Below are the code and all the weights of a small trained network. Each question names an input and a class and asks about switching units off, where a switched-off unit gives its printed mean instead of its output.

import numpy as np


def w(rows, s, z=0):
    codes = np.array(rows[::2]) - 128.0
    scale = np.full(codes.shape[1], s)
    scale[-1] = z or s
    return codes * scale


def f(y):
    return np.maximum(y, 0)


def log_softmax(a):
    a = a - a.max(-1, keepdims=True)
    return a - np.log(np.exp(a).sum(-1, keepdims=True))


def net(x, mask):
    res = np.array(x, float).reshape(1, 5) / 4 @ E
    y = f(res @ A[0][:, :-1].T + A[0][:, -1])
    res = res + np.where(mask, y, B[0][:, -1]) @ B[0][:, :-1]
    return log_softmax(res[-1] @ U[:, :-1].T + U[:, -1])


A, B = {}, {}
E = w([
[169,133,202,123,100,73,163,23,144,128],'x0',
[153,157,176,123,182,206,121,198,194,169],'x1',
[1,182,98,180,241,107,117,75,163,179],'x2',
[107,91,121,231,116,240,70,106,211,21],'x3',
[162,86,130,186,175,113,159,31,103,212],'x4',
],0.0085)
A[0] = w([
[27,131,47,185,101,163,101,130,86,130,255],'N0',
[152,104,130,87,120,75,151,96,106,117,111],'N1',
[73,191,39,120,136,99,74,127,143,148,159],'N2',
[85,68,108,193,90,172,117,98,115,65,138],'N3',
[172,85,114,159,116,190,178,125,130,130,222],'N4',
[135,128,135,181,182,69,196,92,98,213,212],'N5',
[55,112,78,140,144,109,129,101,132,96,163],'N6',
[117,91,121,182,100,194,75,160,121,191,191],'N7',
[147,133,142,168,152,116,108,162,195,116,148],'N8',
[143,171,148,2,60,83,154,186,79,124,230],'N9',
[137,210,131,104,106,109,133,92,109,89,166],'N10',
[46,175,181,135,179,130,73,181,167,111,147],'N11',
[94,155,150,98,114,85,139,131,78,138,126],'N12',
[119,122,88,158,187,127,70,58,120,136,133],'N13',
],0.009,0.0039)
B[0] = w([
[150,149,33,147,138,145,128,175,113,92,221],'N0',
[120,127,169,159,148,124,113,160,122,139,177],'N1',
[103,147,101,104,166,113,142,154,102,100,194],'N2',
[165,105,65,177,78,210,132,77,186,105,204],'N3',
[161,139,150,172,111,179,62,93,128,162,181],'N4',
[103,144,135,169,94,99,133,110,106,191,226],'N5',
[118,123,79,116,101,114,138,171,98,104,185],'N6',
[136,161,119,135,122,151,92,114,121,125,183],'N7',
[149,153,129,119,166,116,100,129,142,92,168],'N8',
[159,4,195,89,135,159,148,162,94,179,253],'N9',
[87,98,131,119,96,147,146,175,118,163,166],'N10',
[104,171,123,125,140,135,118,134,130,104,205],'N11',
[157,93,132,124,131,107,143,152,147,159,177],'N12',
[66,131,114,179,83,113,173,144,145,127,185],'N13',
],0.011,0.013)
U = w([
[152,50,208,71,109,166,140,170,120,143,224],'0',
[152,96,63,63,185,114,103,164,42,122,85],'1',
[56,125,76,135,90,71,218,133,136,118,4],'2',
[59,186,120,109,193,126,92,144,173,76,220],'3',
[165,126,59,174,50,187,120,67,187,75,95],'4',
[170,159,132,122,163,159,12,140,122,147,73],'5',
[140,104,138,93,143,92,164,76,166,58,16],'6',
[151,157,176,162,121,107,136,2,106,171,243],'7',
],0.0095,0.0018)

Each question gives the input, the list of numbers given to net, and the class t.
The units are the neurons (one row each of A and B). Each row of codes is followed by its name. A weight is (code - 128) times the scale printed after its matrix; where a second scale follows, it is the last column's (A, B and U).
mask holds one flag per neuron, in row order. A switched-off neuron (its flag False) gives its mean, the last column of its row in B, instead of its output. The means were averaged over made-up inputs and are rounded, as every weight is.
A unit's drop is (log p(t) with every unit on - log p(t) with that unit switched off) / (log p(t) with every unit on - log p(t) with every unit switched off).
The circuit of an input: a set's keep is (log p(t) with only the set's units on - log p(t) with every unit switched off) / (log p(t) with every unit on - log p(t) with every unit switched off). Starting from the 12 units with the biggest drops (on a tie, the unit counted first), units are removed one at a time, each time the one whose removal leaves the highest keep (on an exact tie, the one counted first), for as long as the keep stays at least 0.8.
units of the circuit, in order: the units of the circuit, biggest drop first
unit that matters most: the unit with the biggest drop
k most important neurons: the k neurons with the biggest drops, biggest first
drop of u: that unit's drop, to one decimal
input [0,1,-6,1,8], class 7: unit that matters most	N0
input [5,5,-5,1,5], class 7: units of the circuit, in order	(N9; N0; N3)
input [-6,5,1,-7,-1], class 0: 2 most important neurons	(N9; N0)
input [2,-2,5,-2,8], class 2: 2 most important neurons	(N13; N4)
input [6,2,5,-1,-2], class 2: 2 most important neurons	(N4; N9)
input [-8,-8,0,2,0], class 4: 2 most important neurons	(N3; N9)
input [0,1,4,0,-1], class 3: drop of N3	0.1
input [-4,-6,-3,-4,0], class 0: drop of N9	0.3
input [-4,-3,5,-4,2], class 2: drop of N6	0.0
input [7,-6,4,-4,3], class 2: drop of N12	0.1
